Here is a tiny trained network, its code and every weight. The questions are about switching its units off for an input and a target symbol, where a switched-off unit gives its printed mean instead of its output.

import numpy as np


def w(rows, s, z=0):
    codes = np.array(rows[::2]) - 128.0
    scale = np.full(codes.shape[1], s)
    scale[-1] = z or s
    return codes * scale


def f(y):
    return y / 2 * (1 + np.tanh(0.7978845608 * (y + 0.044715 * y**3)))


def softmax(a):
    e = np.exp(a - a.max(-1, keepdims=True))
    return e / e.sum(-1, keepdims=True)


def log_softmax(a):
    a = a - a.max(-1, keepdims=True)
    return a - np.log(np.exp(a).sum(-1, keepdims=True))


def net(x, mask):
    ids = ['Σαβδεζηθλξπτφψ'.index(c) for c in x.split()]
    T = len(ids)
    res = E[ids] + P[:T]
    u = 0
    for l in range(2):
        r = res
        for j in range(3):
            rows = slice(3 * j, 3 * j + 3)
            q, k, v = (r @ M[l][rows].T for M in (Q, K, V))
            z = softmax(np.where(np.tri(T) > 0, q @ k.T / 3**0.5, -1e9)) @ v
            o = O[l][rows]
            res = res + np.where(mask[u + j], z, o[:, -1]) @ o[:, :-1]
        u += 3
        y = f(res @ A[l][:, :-1].T + A[l][:, -1])
        res = res + np.where(mask[u : u + 12], y, B[l][:, -1]) @ B[l][:, :-1]
        u += 12
    return log_softmax(res[-1] @ U[:, :-1].T + U[:, -1])


Q, K, V, O, A, B = {}, {}, {}, {}, {}, {}
E = w([
[102,37,83,58,91,185,138,130],'Σ',
[81,179,107,93,188,151,197,133],'α',
[93,134,188,61,74,184,154,126],'β',
[153,242,125,144,49,195,120,183],'δ',
[222,151,139,19,129,83,66,194],'ε',
[179,161,64,78,175,144,172,62],'ζ',
[98,93,58,145,251,190,111,104],'η',
[214,196,115,192,70,128,102,44],'θ',
[75,152,113,197,129,183,87,136],'λ',
[91,130,54,141,93,98,148,40],'ξ',
[189,54,175,133,161,148,106,13],'π',
[200,87,10,158,120,141,158,203],'τ',
[210,112,142,134,202,219,114,170],'φ',
[215,175,218,147,134,145,168,155],'ψ',
],0.016)
P = w([
[157,172,89,24,146,52,5,162],'0',
[150,154,86,38,139,81,48,144],'1',
[154,145,89,56,128,116,80,121],'2',
[155,137,85,76,118,146,107,105],'3',
[143,134,87,98,109,172,134,91],'4',
[139,131,90,123,101,194,158,69],'5',
[133,124,90,147,93,221,179,58],'6',
[136,133,87,174,88,243,194,46],'7',
],0.012)
Q[0] = w([
[113,150,137,75,93,181,151,165],'L0H1',
[149,109,71,109,90,250,39,124],'L0H1',
[82,92,142,176,155,136,123,253],'L0H1',
[97,108,86,136,81,126,111,132],'L0H2',
[136,65,164,155,29,110,83,134],'L0H2',
[151,194,112,67,100,225,121,97],'L0H2',
[68,116,231,162,126,66,85,169],'L0H3',
[174,139,145,46,247,213,160,114],'L0H3',
[119,157,121,155,232,61,221,165],'L0H3',
],0.012)
K[0] = w([
[159,104,110,195,148,123,143,73],'L0H1',
[124,139,136,173,127,152,248,88],'L0H1',
[147,158,121,70,136,45,82,101],'L0H1',
[161,135,147,116,160,117,157,119],'L0H2',
[149,170,97,65,186,104,110,137],'L0H2',
[141,92,107,183,115,198,213,93],'L0H2',
[144,118,114,96,151,38,73,169],'L0H3',
[86,99,103,197,64,152,201,128],'L0H3',
[112,93,163,81,65,104,31,146],'L0H3',
],0.015)
V[0] = w([
[174,184,153,107,106,12,254,64],'L0H1',
[132,111,234,179,126,142,211,225],'L0H1',
[198,86,140,149,137,143,46,85],'L0H1',
[151,180,66,117,235,126,196,193],'L0H2',
[160,124,205,120,179,209,87,169],'L0H2',
[157,167,240,133,215,143,91,15],'L0H2',
[57,85,136,123,24,132,58,81],'L0H3',
[133,78,159,34,172,126,177,110],'L0H3',
[56,210,117,105,164,126,140,122],'L0H3',
],0.0059)
O[0] = w([
[132,166,154,127,254,146,145,127,105],'L0H1',
[82,218,79,30,144,131,89,109,2],'L0H1',
[77,97,119,188,102,144,162,203,162],'L0H1',
[88,132,128,163,76,50,217,103,144],'L0H2',
[104,143,49,123,77,128,148,167,121],'L0H2',
[129,121,114,109,162,166,176,254,132],'L0H2',
[151,105,150,116,87,189,16,132,126],'L0H3',
[193,208,110,184,153,123,151,141,136],'L0H3',
[182,128,123,83,130,107,178,128,142],'L0H3',
],0.0066,0.008)
A[0] = w([
[100,140,155,96,159,62,60,180,1],'L0N1',
[112,112,189,92,144,135,151,101,126],'L0N2',
[84,120,121,198,165,109,130,128,134],'L0N3',
[108,116,162,136,107,102,117,119,82],'L0N4',
[181,100,157,96,106,115,169,137,52],'L0N5',
[97,166,198,112,101,43,151,113,24],'L0N6',
[160,126,131,150,97,149,87,113,80],'L0N7',
[89,49,111,50,128,135,131,119,54],'L0N8',
[112,196,254,89,63,136,153,165,102],'L0N9',
[125,147,78,115,107,163,114,126,66],'L0N10',
[113,147,116,73,169,124,153,108,60],'L0N11',
[100,214,90,178,104,121,113,143,96],'L0N12',
],0.0099,0.0077)
B[0] = w([
[73,2,162,121,164,104,80,139,123],'L0N1',
[110,82,163,136,121,139,58,93,140],'L0N2',
[72,150,244,154,156,82,150,131,153],'L0N3',
[181,140,109,89,108,72,61,150,83],'L0N4',
[199,70,114,82,129,102,52,99,152],'L0N5',
[128,141,68,123,176,129,65,150,111],'L0N6',
[116,214,102,182,133,133,118,156,219],'L0N7',
[139,158,36,145,167,145,110,101,152],'L0N8',
[116,21,177,189,130,73,218,61,253],'L0N9',
[78,186,146,92,144,120,184,119,150],'L0N10',
[121,56,117,159,99,177,74,120,123],'L0N11',
[172,151,91,66,154,102,210,114,138],'L0N12',
],0.0061,0.0026)
Q[1] = w([
[55,130,144,103,151,113,101,123],'L1H1',
[172,106,104,127,116,146,115,154],'L1H1',
[163,136,137,106,129,78,121,155],'L1H1',
[71,107,145,120,137,107,139,160],'L1H2',
[114,120,32,126,168,116,101,125],'L1H2',
[162,89,88,180,77,180,213,103],'L1H2',
[1,80,138,88,170,89,88,139],'L1H3',
[72,116,182,196,97,45,190,177],'L1H3',
[77,250,117,128,114,96,68,142],'L1H3',
],0.0094)
K[1] = w([
[65,111,117,169,172,82,112,141],'L1H1',
[147,127,160,102,132,136,151,121],'L1H1',
[109,124,145,127,129,97,102,151],'L1H1',
[147,108,120,126,164,73,118,191],'L1H2',
[131,183,170,64,105,159,121,160],'L1H2',
[142,115,129,155,108,250,193,91],'L1H2',
[192,164,154,101,122,29,86,197],'L1H3',
[199,73,65,107,178,71,116,163],'L1H3',
[132,72,170,72,121,66,99,169],'L1H3',
],0.011)
V[1] = w([
[226,80,162,29,88,19,74,221],'L1H1',
[92,139,35,156,209,95,80,154],'L1H1',
[99,49,103,19,143,197,138,82],'L1H1',
[5,47,255,211,144,142,193,43],'L1H2',
[166,233,249,186,38,116,168,191],'L1H2',
[98,166,109,193,102,83,141,45],'L1H2',
[92,206,101,229,189,104,19,160],'L1H3',
[6,32,125,146,194,174,119,110],'L1H3',
[32,139,146,129,146,17,94,152],'L1H3',
],0.0046)
O[1] = w([
[16,250,43,189,172,131,53,162,180],'L1H1',
[148,165,109,168,106,197,153,70,66],'L1H1',
[184,150,151,104,101,77,114,201,143],'L1H1',
[121,160,17,94,171,32,5,207,137],'L1H2',
[72,44,170,49,125,89,139,126,122],'L1H2',
[92,101,89,173,210,128,82,177,143],'L1H2',
[102,72,5,189,150,227,207,63,42],'L1H3',
[159,162,2,171,146,65,73,155,108],'L1H3',
[210,65,59,107,144,201,130,99,3],'L1H3',
],0.0052,0.0051)
A[1] = w([
[160,160,254,51,205,195,112,185,49],'L1N1',
[177,199,170,179,100,208,93,118,40],'L1N2',
[36,85,81,109,140,158,163,100,52],'L1N3',
[118,97,191,113,51,120,118,151,43],'L1N4',
[156,197,117,189,114,163,139,195,64],'L1N5',
[87,179,108,151,132,212,123,55,72],'L1N6',
[139,193,111,64,165,102,53,174,11],'L1N7',
[61,217,108,167,102,115,142,142,54],'L1N8',
[24,223,132,74,104,131,80,84,38],'L1N9',
[139,108,65,109,172,78,109,218,86],'L1N10',
[118,104,91,209,230,160,163,116,2],'L1N11',
[79,77,141,174,133,174,51,197,50],'L1N12',
],0.0071,0.0099)
B[1] = w([
[62,107,36,159,178,88,77,144,254],'L1N1',
[129,109,165,63,148,169,193,132,178],'L1N2',
[108,201,150,128,29,114,95,148,51],'L1N3',
[199,66,138,148,117,254,140,161,108],'L1N4',
[214,126,194,95,136,139,137,152,152],'L1N5',
[95,200,155,113,176,135,152,82,138],'L1N6',
[130,94,124,163,62,134,209,79,104],'L1N7',
[175,123,108,206,146,85,108,201,58],'L1N8',
[73,55,118,170,124,104,137,195,98],'L1N9',
[66,87,171,121,133,172,156,108,129],'L1N10',
[180,114,211,110,22,184,228,53,102],'L1N11',
[123,169,68,111,148,133,83,126,110],'L1N12',
],0.0067,0.00097)
U = w([
[187,205,207,204,48,172,104,76,15],'Σ',
[222,126,104,34,162,92,186,62,127],'α',
[147,183,103,36,109,73,48,207,238],'β',
[73,23,193,27,88,112,111,111,236],'δ',
[21,219,130,197,119,124,103,181,186],'ε',
[139,91,238,185,170,30,178,175,102],'ζ',
[169,62,43,176,65,55,175,189,3],'η',
[25,15,125,169,206,205,169,116,159],'θ',
[135,91,45,49,59,189,112,101,152],'λ',
[194,43,167,175,189,146,43,129,122],'ξ',
[164,114,117,130,134,196,157,248,101],'π',
[60,123,135,175,98,34,100,11,92],'τ',
[97,150,158,116,2,105,214,151,34],'φ',
[10,181,84,26,189,134,176,127,245],'ψ',
],0.0075,0.0034)

Each question gives the input, a string of symbols that net reads in full, and the target symbol t.
The units are the heads (3 rows each of Q, K, V and O) and the neurons (one row each of A and B). Each row of codes is followed by its name. A weight is (code - 128) times the scale printed after its matrix; where a second scale follows, it is the last column's (O, A, B and U).
mask holds one flag per unit, layer by layer, with each layer's heads first. A switched-off unit (its flag False) gives its mean, the last column of its rows in O or B, instead of its output. The means were averaged over made-up inputs and are rounded, as every weight is.
A unit's drop is (log p(t) with every unit on - log p(t) with that unit switched off) / (log p(t) with every unit on - log p(t) with every unit switched off).
The circuit of an input: a set's keep is (log p(t) with only the set's units on - log p(t) with every unit switched off) / (log p(t) with every unit on - log p(t) with every unit switched off). Starting from the 12 units with the biggest drops (on a tie, the unit counted first), units are removed one at a time, each time the one whose removal leaves the highest keep (on an exact tie, the one counted first), for as long as the keep stays at least 0.8.
units of the circuit, in order: the units of the circuit, biggest drop first
k most important neurons: the k neurons with the biggest drops, biggest first
k most important neurons of layer l: the k neurons of layer l with the biggest drops, biggest first
heads that matter: for each layer, one digit per head in row order, 1 if its drop is at least 0.15 and else 0, layers parted by /
drop of u: that unit's drop, to one decimal
input β β δ ψ δ, target ψ: units of the circuit, in order -> [L0H1, L0N12]
input ζ τ ζ β α α ε, target α: heads that matter -> 111 / 000
input λ ζ τ ζ, target τ: units of the circuit, in order -> [L0H2]
input δ η ζ, target η: units of the circuit, in order -> [L0H1, L1H3, L0H2]
input β φ φ ψ, target φ: units of the circuit, in order -> [L0H2, L1H2]
input ψ η ε, target η: units of the circuit, in order -> [L0H1, L1H3]
input φ φ λ φ ψ τ β, target τ: units of the circuit, in order -> [L0H2, L0N9]
input ξ β τ, target β: units of the circuit, in order -> [L0N9, L1H2]
input β β ξ β η τ ζ ψ, target ζ: units of the circuit, in order -> [L0N9, L1H1]
input θ ξ η β τ τ θ, target τ: units of the circuit, in order -> [L1H2, L0H2]
input ζ λ ζ ζ φ τ α π, target α: heads that matter -> 101 / 000
input τ τ η Σ ε λ ζ, target λ: units of the circuit, in order -> [L0H3, L0H1, L0N9]
input α θ φ ξ, target φ: heads that matter -> 100 / 010
input ε ζ α τ β π α, target π: heads that matter -> 010 / 000
input ξ λ ε τ ζ, target τ: heads that matter -> 010 / 000
input η τ η ψ, target η: most important neuron -> [L0N9]
input ε Σ ξ ψ β φ, target β: heads that matter -> 000 / 001
input φ η α Σ, target α: heads that matter -> 101 / 000
input ζ η ζ ε ψ θ, target ψ: heads that matter -> 100 / 000
input Σ ψ λ, target ψ: most important neuron -> [L0N12]
input β β φ ε, target φ: heads that matter -> 110 / 000
input ζ θ ψ α ψ η δ, target η: heads that matter -> 000 / 001
input η α ξ ζ λ, target ζ: heads that matter -> 101 / 000
input ζ φ θ ζ, target θ: heads that matter -> 110 / 011
input η ξ ζ, target ξ: heads that matter -> 110 / 000
input δ ζ ζ ξ θ δ β, target δ: 2 most important neurons -> [L0N9, L0N2]
input ψ β Σ, target β: 2 most important neurons -> [L0N9, L0N7]
input λ Σ η τ Σ θ Σ ε, target Σ: most important neuron of layer 1 -> [L1N7]
input ξ β α β η ξ η, target ξ: drop of L0H2 -> 0.2
